Here is a tiny trained network, its code and every weight. The questions are about switching its units off for an input and a class, where a switched-off unit gives its printed mean instead of its output.

import numpy as np


def w(rows, s, z=0):
    codes = np.array(rows[::2]) - 128.0
    scale = np.full(codes.shape[1], s)
    scale[-1] = z or s
    return codes * scale


def f(y):
    return np.maximum(y, 0)


def log_softmax(a):
    a = a - a.max(-1, keepdims=True)
    return a - np.log(np.exp(a).sum(-1, keepdims=True))


def net(x, mask):
    res = np.array(x, float).reshape(1, 4) / 4 @ E
    y = f(res @ A[0][:, :-1].T + A[0][:, -1])
    res = res + np.where(mask, y, B[0][:, -1]) @ B[0][:, :-1]
    return log_softmax(res[-1] @ U[:, :-1].T + U[:, -1])


A, B = {}, {}
E = w([
[24,236,120],'x0',
[3,108,104],'x1',
[105,100,69],'x2',
[82,156,190],'x3',
],0.0073)
A[0] = w([
[112,69,100,255],'N1',
[231,63,99,255],'N2',
[66,44,137,255],'N3',
[61,137,47,255],'N4',
[132,222,172,249],'N5',
[199,2,63,255],'N6',
],0.0097,0.003)
B[0] = w([
[239,195,254,185],'N1',
[124,186,215,247],'N2',
[187,192,194,198],'N3',
[192,186,100,221],'N4',
[36,191,98,208],'N5',
[223,174,208,254],'N6',
],0.0061,0.0082)
U = w([
[161,66,3,1],'0',
[168,184,17,124],'1',
[88,2,127,1],'2',
[229,149,194,159],'3',
[169,89,76,1],'4',
[120,152,46,158],'5',
[142,241,187,255],'6',
],0.0082,0.003)

Each question gives the input, the list of numbers given to net, and the class t.
The units are the neurons (one row each of A and B). Each row of codes is followed by its name. A weight is (code - 128) times the scale printed after its matrix; where a second scale follows, it is the last column's (A, B and U).
mask holds one flag per neuron, in row order. A switched-off neuron (its flag False) gives its mean, the last column of its row in B, instead of its output. The means were averaged over made-up inputs and are rounded, as every weight is.
A unit's drop is (log p(t) with every unit on - log p(t) with that unit switched off) / (log p(t) with every unit on - log p(t) with every unit switched off).
The circuit of an input: a set's keep is (log p(t) with only the set's units on - log p(t) with every unit switched off) / (log p(t) with every unit on - log p(t) with every unit switched off). Starting from all 6 units, units are removed one at a time, each time the one whose removal leaves the highest keep (on an exact tie, the one counted first), for as long as the keep stays at least 0.8.
circuit, biggest first: the units of the circuit, biggest drop first
most important unit: the unit with the biggest drop
k most important neurons: the k neurons with the biggest drops, biggest first
drop when u is switched off: that unit's drop, to one decimal
input [7,-7,-4,-7], class 1: 2 most important neurons	N6, N1
input [4,7,-5,-8], class 1: circuit, biggest first	N2, N6
input [6,-2,-1,-8], class 1: circuit, biggest first	N2, N6, N1
input [5,1,-6,-2], class 5: circuit, biggest first	N6, N2, N1
input [6,-2,-5,-2], class 5: 4 most important neurons	N6, N2, N1, N3
input [5,3,3,-3], class 1: most important unit	N2
input [7,8,-4,-3], class 5: 2 most important neurons	N6, N2
input [4,-2,8,1], class 1: 2 most important neurons	N2, N6
input [-3,8,2,-5], class 3: drop when N5 is switched off	0.2
input [8,5,-7,-6], class 5: drop when N2 is switched off	0.3
